(in the rows, 128 means zero)
Here are made-up elements, facts about them, and rows of numbers that follow some of those facts. Name the element behind each unnamed row.

Some facts about the elements:
{q_787,q_262,q_433,q_505} ω q_172
{q_195,q_834,q_398,q_306,q_414} ω q_191
{q_330,q_555,q_12} ω q_259
{q_610,q_172} ω q_484
{q_262} ω q_950
{q_262} ω q_90
{q_691} ω q_459
{q_46,q_191,q_235,q_885,q_640,q_555} ω q_330
{q_205} ω q_513
{q_664} ω q_941
{q_748,q_948,q_128,q_90} ω q_418
{q_386,q_128,q_669} ω q_566
{q_386} ω q_349
{q_71,q_459} ω q_640
{q_71,q_881} ω q_429
{q_71,q_640} ω q_555
{q_71,q_479} ω q_235
{q_71,q_179,q_362} ω q_493
{q_479} ω q_229
{q_315,q_459,q_128,q_6} ω q_365
{q_481} ω q_664
{q_481,q_512,q_179} ω q_12
{q_566,q_453,q_365} ω q_46
{q_575} ω q_394
{q_394} ω q_231
{q_303} ω q_433
{q_757} ω q_505
{q_398,q_28} ω q_911
{q_128} ω q_723
{q_453} ω q_948
{q_28} ω q_195
{q_808} ω q_486
{q_669} ω q_611
{q_669} ω q_453
{q_179} ω q_28
{q_362} ω q_386
{q_306} ω q_837
q_794 Δ: q_325,q_673,q_333,q_401,q_433
q_547 Δ: q_569,q_71,q_424,q_673,q_723,q_276,q_349
q_338 Δ: q_382,q_231,q_333,q_550,q_732,q_360,q_375
q_112 Δ: q_200,q_99,q_90
q_150 Δ: q_163,q_682,q_231,q_893
q_610 Δ: q_162,q_881,q_513
q_172 Δ: q_71,q_479,q_702
q_465 Δ: q_195,q_163,q_575,q_162,q_300,q_349
q_677 Δ: q_231,q_941,q_791,q_360
q_664 Δ: q_468,q_382,q_838,q_741,q_486,q_303,q_128,q_765
q_235 Δ: q_452,q_375
q_833 Δ: q_452,q_702,q_493
q_611 Δ: q_481,q_593,q_303,q_976
q_909 Δ: q_838,q_752,q_140,q_673,q_550,q_893,q_110,q_376
q_264 Δ: q_839,q_575,q_401
q_885 Δ: q_468,q_5,q_561
q_640 Δ: q_692,q_673
q_518 Δ: q_682,q_193,q_550,q_976,q_555
q_459 Δ: q_759,q_162,q_90,q_191,q_922,q_698
q_125 Δ: q_692,q_741,q_571
q_3 Δ: q_99,q_723,q_295,q_110
q_484 Δ: q_327,q_569,q_231,q_673
q_911 Δ: q_561,q_193,q_673,q_965,q_493,q_376
q_28 Δ: q_71,q_39,q_834,q_337,q_300,q_566,q_922
q_808 Δ: q_452,q_479,q_429,q_162,q_791,q_48,q_90,q_433,q_349,q_445,q_307
q_669 Δ: q_333,q_698
q_210 Δ: q_414,q_787,q_922
q_714 Δ: q_262,q_791,q_276,q_550,q_360
q_496 Δ: q_838,q_46,q_436
q_365 Δ: q_757,q_550,q_587
q_131 Δ: q_340,q_561,q_193,q_571,q_436,q_445
q_271 Δ: q_99
q_135 Δ: q_468,q_486,q_424,q_303
[q_375,q_547,q_787,q_172,q_465,q_231,q_174,q_550,q_909,q_276,q_566,q_791,q_732,q_741,q_667,q_950,q_110,q_790,q_808,q_669,q_571,q_513,q_496,q_340,q_6] Θ 407
[q_794,q_333,q_922,q_195,q_338,q_5,q_112,q_752,q_307,q_99,q_610,q_702,q_436,q_838,q_262,q_839,q_691,q_677,q_191,q_140,q_664,q_723,q_337,q_493,q_673,q_561,q_235,q_833,q_965,q_748,q_381,q_611,q_386,q_71,q_264,q_429,q_479,q_315,q_48,q_481,q_433,q_163,q_300,q_692,q_512,q_575,q_640,q_445,q_360,q_394,q_229,q_518,q_303,q_757,q_200,q_486,q_259,q_145,q_555,q_295,q_39,q_881,q_327,q_398,q_128,q_3,q_325,q_453,q_759,q_587,q_911,q_28,q_162,q_193,q_976,q_12,q_414,q_122,q_210,q_90,q_131,q_349,q_135,q_505] Θ 869
[q_834,q_150,q_330,q_401,q_46,q_205,q_569,q_424,q_765,q_45,q_837,q_698,q_593,q_948,q_682,q_885,q_382,q_418,q_941,q_459,q_376,q_468,q_125,q_484,q_179,q_362,q_306,q_452,q_714,q_365,q_271,q_893] Θ 438

Some rows with their names:
[101 144 124 145 113 119 134 146 122 144 123 137 116 167  88 100 156 149
 107 134 121 138 143 114 118 116 139 148 128 126 126 164 159 159 121 141
 118 181  81  96 144 192 134 159 129]: q_481
[128  90 148 170 157 125 110 115 148 127 123 146 138 111  86  80 160 177
  93 135 112 107 146 115 133  98 142 182 147 126 147 130 189 161 117 137
  89 205 118 116 125 206 149  88 121]: q_128
[138 139 117 154 113 114 120 123 133 128 125 120 111 160  90 110 151 140
  96 128 124 133 129 114 119 103 139 144 141 103 148 115 154 161 143 174
 116 163 111 166 176 158 127 109 131]: q_723
[142 159 124 162 113 137 118 116 144 144 129 135 110 169  89 113 164 146
 114 133 114 135 143 123 108  78 127 139 145 112 152 122 146 177 132 160
 107 164 103 150 185 166 130 110 157]: q_229
[124 142 110 152 108 111 121 136 131 136 128 123 113 175  92 112 164 138
 107 131 126 133 124 122 119 116 131 150 141 127 126 140 155 161 154 174
 130 162  98 150 170 168 116 140 125]: q_163
[127 147 114 158 111 115 125 125 130 137 126 123 108 167  91 114 162 141
 102 131 123 138 135 114 118 105 134 146 147 116 141 130 147 165 143 168
 120 168 100 151 176 173 125 125 135]: q_39
[144 150 114 159 111 124 140 133 134 133 136 122 124 167  79 126 156 138
  82 127 108 126 154 113 112  94 123 157 173 124 140 125 148 164 142 177
  88 179 114 147 184 180 141 107 153]: q_486
[142  96 161 170 121 166  98 104 103 140  97 149 158 116  55 124 134 108
  72 116 100 120 125 148 113 108 156 143 128 142 120  95 141 175 136 135
  77 175  84 164 184 122 133 112  98]: q_808
[136 148 105 159 118 124 125 124 133 126 130 125 123 166  85 114 164 138
  96 133 114 123 133 118 117 101 134 146 152 119 135 113 151 170 145 175
 107 172 112 169 178 163 126 105 132]: q_48
[143 162  87 131  97 135 139 163  73 193 156 171 155 162  86 111 134 168
 104 178 106  60 156 121  72 132 165 120 105 128 157 126 196 149 119 112
  63 184  75 169 126 148 146 130 159]: q_414
[148 159 130 157 143 164 148 142 145 110 132 140 142 126  64 115 145 140
  78 134  86 111 165 103 105  80 134 143 179 133 137 111 149 170  98 140
  53 210 109 137 181 186 162  98 164]: q_303
[102 133 115 141 120  94 140 127 144 148 118 107 110 186 106 116 154 118
  88 144 117 131 124 142 100 144 102 163 148 111 138 153 154 158 133 187
  99 161 112 139 161 149 100 134  98]: q_376
[108  85 136 156 136 104 112 109 137 145  95 126 148 118  96  87 141 155
  78 129 109 121 140 118 128 116 133 183 128 143 129 118 175 197 106 155
  83 186 117 115 119 174 133  93  83]: q_6
[158 108 175 170  91 155 107 115 101 145 124 154 118 148  69 125 139  98
  78 110 132 133 124 123 131  89 164 125 136  98 155 116 139 128 183 134
 112 156  80 159 212 140 120 137 119]: q_112
[124 145 120 148 112 116 119 134 148 125 135 114 111 158  82 113 150 150
 100 126 114 143 144 110 103 118 119 148 152 102 145 128 151 147 127 180
 104 160 124 179 165 149 132  94 142]: q_692
[131 140 126 154 136 132 117 131 130 128 120 144 132 138  80 107 154 150
 106 139 111 117 134 117 111 100 154 145 137 116 137 119 168 163 127 144
  95 190 104 150 152 168 137 111 135]: q_575
[148 148 116 158 121 125 123 122 134 126 125 125 126 158  87 116 157 133
  94 139 108 118 128 106 120  96 142 144 151 107 138 100 152 166 148 178
 100 176 118 177 182 159 128  91 134]: q_295
[136 147 115 156 112 123 124 125 129 126 124 128 114 168  89 118 156 130
  93 128 117 128 125 112 116 104 137 146 148 116 136 121 152 164 151 172
 111 170 107 159 175 160 125 118 129]: q_702
[109 142 140 146 144 129 137 124 146 156 108 136 122 160 102 106 159 129
  98 151 111 125 133 148 101 113 122 148 133 114 147 150 163 170 113 141
  77 181  92 109 149 163 109 132 110]: q_362

Name these rows:
No name comes twice in this set of rows, the named rows included.
[123 127 195 161 132 174 152 150 108 129 114 166 158 209  36 174 145  67
  68 156  23 173 165 131  65 124 141 188 173 108  87 155 160 116 122 142
  50 178 123 112 122 144 135 127 113] | q_885
[129 143 177 179 125 187 105 138  85 119 100 187 150 206  14 164 168  86
 108 146  39 187 145 125  80 101 183 163 132 120  64 134 161 133 137 121
 110 167 100 130 108 150 139 149 113] | q_235
[ 92 118 112 138 113  91 105 145 161 114 137 104 104 160  77 108 143 157
 120 129 115 162 133 112  89 163 108 149 130  93 143 142 150 125 114 198
 116 148 138 210 156 117 121  98 121] | q_673
[103 120 196 165 135 172  92 153 135  91 112 168 142 179  11 152 142 120
 121 139  31 215 158 106  55 138 157 167 128  76  98 127 166  91  94 146
  92 155 149 201 102 104 146  89 119] | q_640
[ 98  46 187 180 173 146  68  99 145 163 100 164 141 119  62 106 182 140
  83 137  97 125 133 189 127 148 124 219 140 141 114 179 192 165 134 119
  95 184  97  80 105 198 108 138  86] | q_365
[143 150 136 159 129 135 155 122 154 150 129 121 128 176  97 133 153 110
  63 141  91 118 158 136  97  91  97 164 189 109 154 133 151 173 131 171
  49 181 114 129 192 165 126  98 145] | q_468
[157 130 145 160 105 130 129 111 110 132 117 133 118 158  96 114 134 111
  80 127 132 121 116  96 133  82 167 127 131  94 156 100 154 149 170 157
 118 171 106 164 192 146 118 117 115] | q_99
[110 124 147 149 152 165  82 121 176 123 120 130 110 128  50 129 158 119
 109 124  94 156 131 185  70 154  93 127 148 105 149 130 131 148  99 157
  74 157 106 194 207  85 109 107 132] | q_484
[156 165  80 123  92 132 142 160  71 205 158 177 163 162  79 111 132 180
 107 188 103  42 156 127  60 140 169 112 100 126 167 125 204 150 115 103
  55 188  65 182 132 144 151 133 163] | q_195

The same elements again, as new rows of numbers:
Named rows:
[130 116 140 139 111 124 108 106 108 102 127 130 127 137 144 147 138 150
 126 136 123 106 107 128 149 134  97  86 128 126  82 127 118 125]: q_838
[168 117 119 135 110 114 111 115 127 104 184 140 111 136 123 153 100 152
 140 109 116 130 120 133 135 128 109 145 119 128 113 109 116 154]: q_174
[142 126 129 129 130 108 112 140 107 130 101 125 142 122 121  99 138 117
 132 137 138 133 160 150 104 151 120 134 146 125 108 140 129 143]: q_5
[110 118 130 129 163 138 124 116 146 146  96  90 129 100 144  97 124 127
 113 129 129 122 109 112 130 159 121 102 158 113  93 134 126  99]: q_303
[140 124 111 138 105 120 107 143 126 138 139 143 118 120 139 134 107 144
 133 112 109 135 145 138 140 125 111 129 109 150 131 129 104 124]: q_276
[118 116 120 142 130 104 120 128 107 126  87 114 149 128 123 108 141 115
 126 124 135 125 145 145 133 124 105 108 131 150 100 143 126 109]: q_493
[127 125 142 131 152 132 145 115 150 120 130 125 119 118 128 112 121 129
 118 126 122 134 116 117 137 135 129 127 154 112 130 113 127 114]: q_394
[106 132 131 142 153 144 162 148 155 140  92 115 110 144 122  93 115 158
 107  98 129 150 117 110 150 104 134  92 172 117 160 120 142  97]: q_90
[ 92 146 126 130 164 140 159 165 147 199 121  95 118 122 125  74  92 123
  80 149 131 138  92  81 163 149 118 110 169 141 111 117 110  88]: q_433
[103 125 120 124 118 116 167  96 125 127 165 135 131 131 109 140 141 115
 133  81 100 141 128 138 135  74 113 171 111 151 112 125 101 112]: q_465
[116 134 122  91 146 158 136 127 134 160 113 102 122 136 135 120 120 119
 132 154 127 136 127 115 114 147 185 115 148 118 170 148 149 147]: q_205
[149 114 144 166 134 116 112 143 120 120 124 137 135 150  98 134 130 130
 118 109 110 124 144 129 161 106  98 127 128 153 108 124 146 115]: q_300
[144 135 128 134 114 100 115 162 104 138  99 135 136 144 110 102 131 127
 139 147 150 130 182 143 105 140 109 121 128 148 125 141 131 142]: q_445
[130 140 113 102  97 121 106 150 108 150 136 147 120 118 144 124 101 144
 139 136 116 146 155 133 123 142 134 140 114 136 149 128  89 149]: q_732
[118 132 135 162 170 146 143 118 152 142 143 117 124  97 127 122 111 113
 118 156 120  85 116 110 163 170 124 155 131 135  86 123 160 104]: q_414
[142 115 102 155 112 121 101 144 120 118 140 144 118 114 150 142 101 148
 123  90  97 135 122 133 150 119  95 116 104 153 108 121  96 116]: q_231
[148 133 145 112 120 119  97 121 123 120 122 134 134 133 120 104 141 122
 135 142 124 129 147 134 130 129 139 140 139 129 124 123 131 138]: q_229
[129 125 114 114 120 120 122 112 135 145 131 124 125 131 122 107 110 129
 141 119 113 141 152 144 128 129 146 148 136 130 118 134 114 150]: q_667
[155 127 140 141 115 106 102 145 117 121 133 158 136 134 113 122 134 129
 132 130 132 123 141 129 131 124 103 129 124 133 117 115 138 130]: q_295

Which element is each row?
No name comes twice in this set of rows, the named rows included.
[133 133 135 116 156 134 149 126 163 170 161 106 118 119 136  96  88 116
  76 135 120 131  53  74 154 153 105 136 173 113  95  95 112 104] | q_505
[ 95 136 137 102 138 131 156  81 140 117 128 103 138 110 131 114 161 105
 116 132 145 133 100 128  80 133 144 146 145 103 126 120 100 126] | q_664
[109 124 113 104 129 152 161 106 162 122 132 117  86 126 149 119  86 154
 130  97 124 160 105 122 124 125 164 120 167  91 157 116 100 128] | q_6
[144 107 108 143 173 121 140 143 170 166 158 112 102 117 119  97  65 129
 105 113 111 142  93 104 144 136 111 146 161 140  97 113 126 120] | q_787

The same elements again, as new rows of numbers:
Some elements and their rows:
[121 131 114 159 110 136 184 140  99 196 131 110 103 140  96 210 116  90
 103 105  28 100 125 124 153  72 114 127  96]: q_610
[155 107 101 139  49 146 123 129 113 174 146 164  98 148 152 152  97 108
 156 133  82  95 161 115 156 130 157 159  92]: q_950
[132 119 123 134 118 136 152 143 112 132 142 161 115 121 157  97 121 135
 195 108 158 115 101  99 131 128 111 118 135]: q_229
[131 142 121 125 158 140 143 153 101 167 112 146 110 158 133 146 118  81
 106 142  75 103 172 110 168  94  84 178  72]: q_757
[151 102 121 121  96 157 129 128 147 122 128 122  94 121 141 106 136 116
 143 116 121 130 128 134 135 133 157 132 108]: q_667
[129 121 112 148 145 112 161 126 143 136 135  77 138 136 125 153 146 111
 133 107 102 137 123 138 117 100 137 112 136]: q_264
[110 147 130 120 128 108 118 124 103 146 153 162 151 150 150  93 112 170
 165 135 178 125 127  77 116 146  91 110 143]: q_493
[109 135 126 102 148 139  97 134 134 116 115 127 140 145 147 103 123 116
 105 133 132 142 153 117 117 120 112 142 105]: q_193
[107 136 125 106 135 142 108 140 138 115 113 119 137 137 142 104 126 114
 106 127 131 142 149 125 115 125 122 140 108]: q_692
[113 155 115 124 136 125 134 137  90 188 115 157 112 176 143 167 117  96
  88 147  72  95 169  94 150 101 100 139  85]: q_433
[127 141 119 116 102 128 138 118 136 121 109  79 151  99  87 156 160 140
 103  85 116 171 129 156 115 139 138 161 117]: q_125
[125 135 122 118 168 126 120 129 146 123 121 116 140 142 149 116 140 120
 109 140 129 138 150 118 122 115 122 133 112]: q_327
[115 139 163 134 159 130 134 133 111 116 139 157 118 126 110 132 100 134
 122 147 146 104  83 113 149 121  98  87 161]: q_479
[111 137 123 110 149 136 101 151 127 114 112 112 142 144 159  95 127 103
 118 129 136 141 154 125 128 117 117 156 112]: q_976
[116 146 131 130 143 105 132 117 105 149 146 156 141 154 153 112 123 165
 155 137 168 117 117  90 117 138 107  81 147]: q_429
[126 150 153 132  93 126 164 122  97 119 146 117 141  85  53 147 112 172
 147  98 153 161  68 149 153 154 104 149 163]: q_885
[130 124 123 137 110 122 154 141  94 143 158 178 115 126 162  86 106 162
 225 108 182 110 101  85 132 146 102 115 146]: q_259
[151 137 145 116 106 119 151 138  86 124 108 172 100 101 133 110 153 163
 170 102 168 128  99 118 129 166 122 133 139]: q_837
[109 138 154 121 138 155 134 164 100 100 132 133 118 116 116  97  95 121
 140 115 151 141  85 122 167 115  84 151 138]: q_481

Which element is each row?
No name comes twice in this set of rows, the named rows included.
[142  64 107 167  96 144 114 150 150 118 148 166 120 105 139 158  80  76
 171 159  97  83 117 138 141 109 150 164 140] | q_748
[125 151 141 116  89 110 106 124  93 129 136 177 152 114 115 120 118 180
 158 137 188 138 113 113 129 180 108 151 152] | q_46
[154 115 138 117 120 144 140 142 136  92  81 136  91  87 129 142 174 121
 113 118 122 129 118 163 126 139 151 158 109] | q_205
[129 158 173 128 118 119 136 140  71 115 111 161  97 104  99 151 134 161
 123 134 155 112  57 135 144 152 125  89 179] | q_834
[142 138 134 100 154 132  85 113 145 114 129 128 130 163 155  85 131 135
 102 164 145 134 177 119 145 151 135 140 105] | q_550
[157  91 116 155  68 112 104 136 131 114 126 183 120  97 137 167 123 114
 155 156 116  96 129 154 127 149 168 177 140] | q_948
[131 131 138 153  64 116  94 115 100 138 170 158 120 149 144 136  81 157
 163 151 153  99  93 108 143 157 165  81 183] | q_566
[116 104 135 146 106 149  96 151 131 107 157 144 152 103  98 140  52  86
 136 162 118 109 100 142 157 107 119 178 153] | q_128
[121 125 103 140 152 124 162 127 156 134 142  58 162 133 109 134 134 121
 144  95 108 165 140 145 121 102 114 153 127] | q_518
[114 154 152 138 152 110 141 138  84 136 147 153 119 141 129 116 104 150
 149 133 157 105  79 105 144 131 101  86 172] | q_195
[126 143 123 116 190 113 108 139 138 116 115 128 138 156 162 101 141 108
 116 154 143 127 167 119 127 121 116 137 116] | q_360
[114 123 111 149 137 121 155 113 155 134 139  76 149 127 112 154 140 124
 126 103 104 147 123 138 111 107 128 121 128] | q_833
[110 146 142 135 126 106 137 121  84 147 152 170 123 148 151 120 113 171
 176 130 175 105  85  82 126 146 107  64 169] | q_191

The same elements again, as new rows of numbers:
Some elements and their rows:
[139 142 143 119 123 137 167 120 126  83  95 120 143 105 126 147 152 132
 147 103 134 138 118 124 139 123 135 109 103 114 133 106 134]: q_518
[122 127 150 138 145 125 129 118 187 177 138 113 128 145 133 150  83  91
 131 113  90 146 113 129 118  58  89 135 165  98 129  97 136]: q_315
[143 153 135 106 130 137 180 132 112  83  88 113 148 120 122 151 155 133
 148 106 131 136 131 112 142 111 124 102  88  99 144  84 140]: q_338
[120 126 120 107 107 133 113 136 118 124 112 125 125 127 121 142 133 103
 129 130 149 118 133 129 111 149 129 118 123 114 153 120 113]: q_732
[141 123 116 136 107 137 130 124 113 117 129 120 139 125 112 136 117 132
 137 122 131 134 122 140 116 147 127 129 119 119 119 128 138]: q_759
[138 107 147 163 173 107 106 124 148 124 130 102 137 143 157  89 138 141
 114 124 103 152 153 123 170 117 150 126 143 142 116  80 154]: q_28
[141 125 114 135 112 136 125 119 115 114 129 122 137 123 111 139 116 128
 135 119 132 131 122 137 113 146 130 128 119 119 119 133 136]: q_39
[141 118 112 136 114 134 129 123 116 122 131 117 142 125 109 135 114 129
 135 126 129 133 117 144 117 151 127 127 120 118 120 126 135]: q_300
[131 134 127 122 128 125 133 131 167  76 118 121 141  88 117 140 154 155
 157 110 128 133 109 133 135 134 163  83 135 130 114 109 153]: q_911
[116 117 142 128 117 131 134 151 109 133 119 132 119 137 113 127 117 129
 134 144 144 116 133 137 115 166 121 116 126 133 117 135 129]: q_698
[104 126 155 116 143 118 129 142 172 159 135 106 135 134 156 123 149 103
 117 127  98 129 135 125 151  94 115 114 142 120 173  73 122]: q_669
[116 123 140 127 119 130 123 145 113 122 104 135 112 132 114 128 120 128
 136 138 157 118 136 127 109 166 133 113 130 131 108 135 127]: q_837
[110 192 100  95 130  77 158 156 108 185 133 115 146 175 153  90 118 121
  78 117 139 113  73  98 114 200 150 119 178 158 150 134 104]: q_418
[138 113 142 143 115 135 150 128 133 106 135 104 151 112 126 129 140 137
 139 119 117 138 122 150 147 154 132 116 108 131 128 105 142]: q_210
[111 120 157 120 107 134 129 127 146 100 110 121 130 100 137 138 160 110
 135 117 140 127 121 139 140 150 148 105 120 133 157 115 115]: q_496
[144 118 120 140 114 132 125 125 116 119 132 117 144 125 108 133 119 128
 134 124 121 134 118 149 119 155 132 127 114 120 118 125 137]: q_702
[111 129 126  98 107 133 134 161 168 101 136 114 134  94 129 136 170 143
 150 131 138 112 117 138 132 142 139  74 132 134 157 101 128]: q_547
[150 111 149 123  85 149 175 133 138 103 168  87 133 114 172 117 141 158
 153 116 170 147 130 143 142 131 109 121 124 167 124 129 146]: q_112
[142 122 114 133 112 137 132 123 116 117 126 121 136 125 112 139 115 129
 137 122 133 133 119 142 114 145 128 128 119 121 120 131 135]: q_307

Rows to name:
No name comes twice in this set of rows, the named rows included.
[140 121 151 154 150 116 105  91 116 155 120 155 122 122 138 135 134 123
 107 104 108 137 129 130 137  92 126 153 139 153 116 155 115] | q_303
[136 108 143 150 120 139 149 129 139 109 130 104 159 112 116 124 143 139
 139 120 104 140 118 157 150 162 141 113 105 126 127  94 144] | q_833
[131 133 131 137 147 118 124 114 155 169 137 122 128 143 136 135 101 110
 120 117 100 140 121 120 124  82 110 139 156 118 126 111 131] | q_386
[147 135 128 138 149 119 112 111 107 159 128 146 122 133 136 135 132 137
 112 114 114 129 140 119 131  80 112 141 135 144 120 141 119] | q_757
[128 126 105 142 146 125 120 118 143 151 164 137 129 135 133 116 119 136
 116 145  90 131 129 129 142  95 120 164 129 123 128 134 133] | q_71
[148 123 140 114  88 146 173 136 142  97 157  96 128 105 169 129 142 166
 160 110 174 144 124 133 133 117 114 113 135 163 124 135 145] | q_3
[120 130 122 104 110 134 121 137 109 122 107 122 128 134 123 139 136 104
 127 131 144 120 139 125 116 140 125 116 110 110 157 110 113] | q_791
[138 134 103 121 111 130 126 128 136 107 130 128 134 111 106 149 123 142
 147 120 135 127 108 138 108 139 136 114 132 124 115 139 137] | q_692
[154  93 185 149 159 122  72 124  87 229 142 177 114  94 136 143 221 164
  94 113  85  98 173 153 170  69  90 107 123 224 159 144  78] | q_172
[107 145 134  82 109 133 142 152 158  88 112 123 125  95 131 151 171 130
 152 118 155 114 119 118 127 123 139  76 127 127 164 107 122] | q_909
[118 139 128 131 145 120 137 117 189 180 153 110 135 150 144 136  79  92
 119 122  84 142 101 120 123  65  95 149 164  97 139 101 131] | q_453
[126 126 182 160 154 114 136  87 156 121 104 136 136 104 159 124 149 110
 109  94 101 150 110 126 163 104 159 143 139 149 123 128 122] | q_664

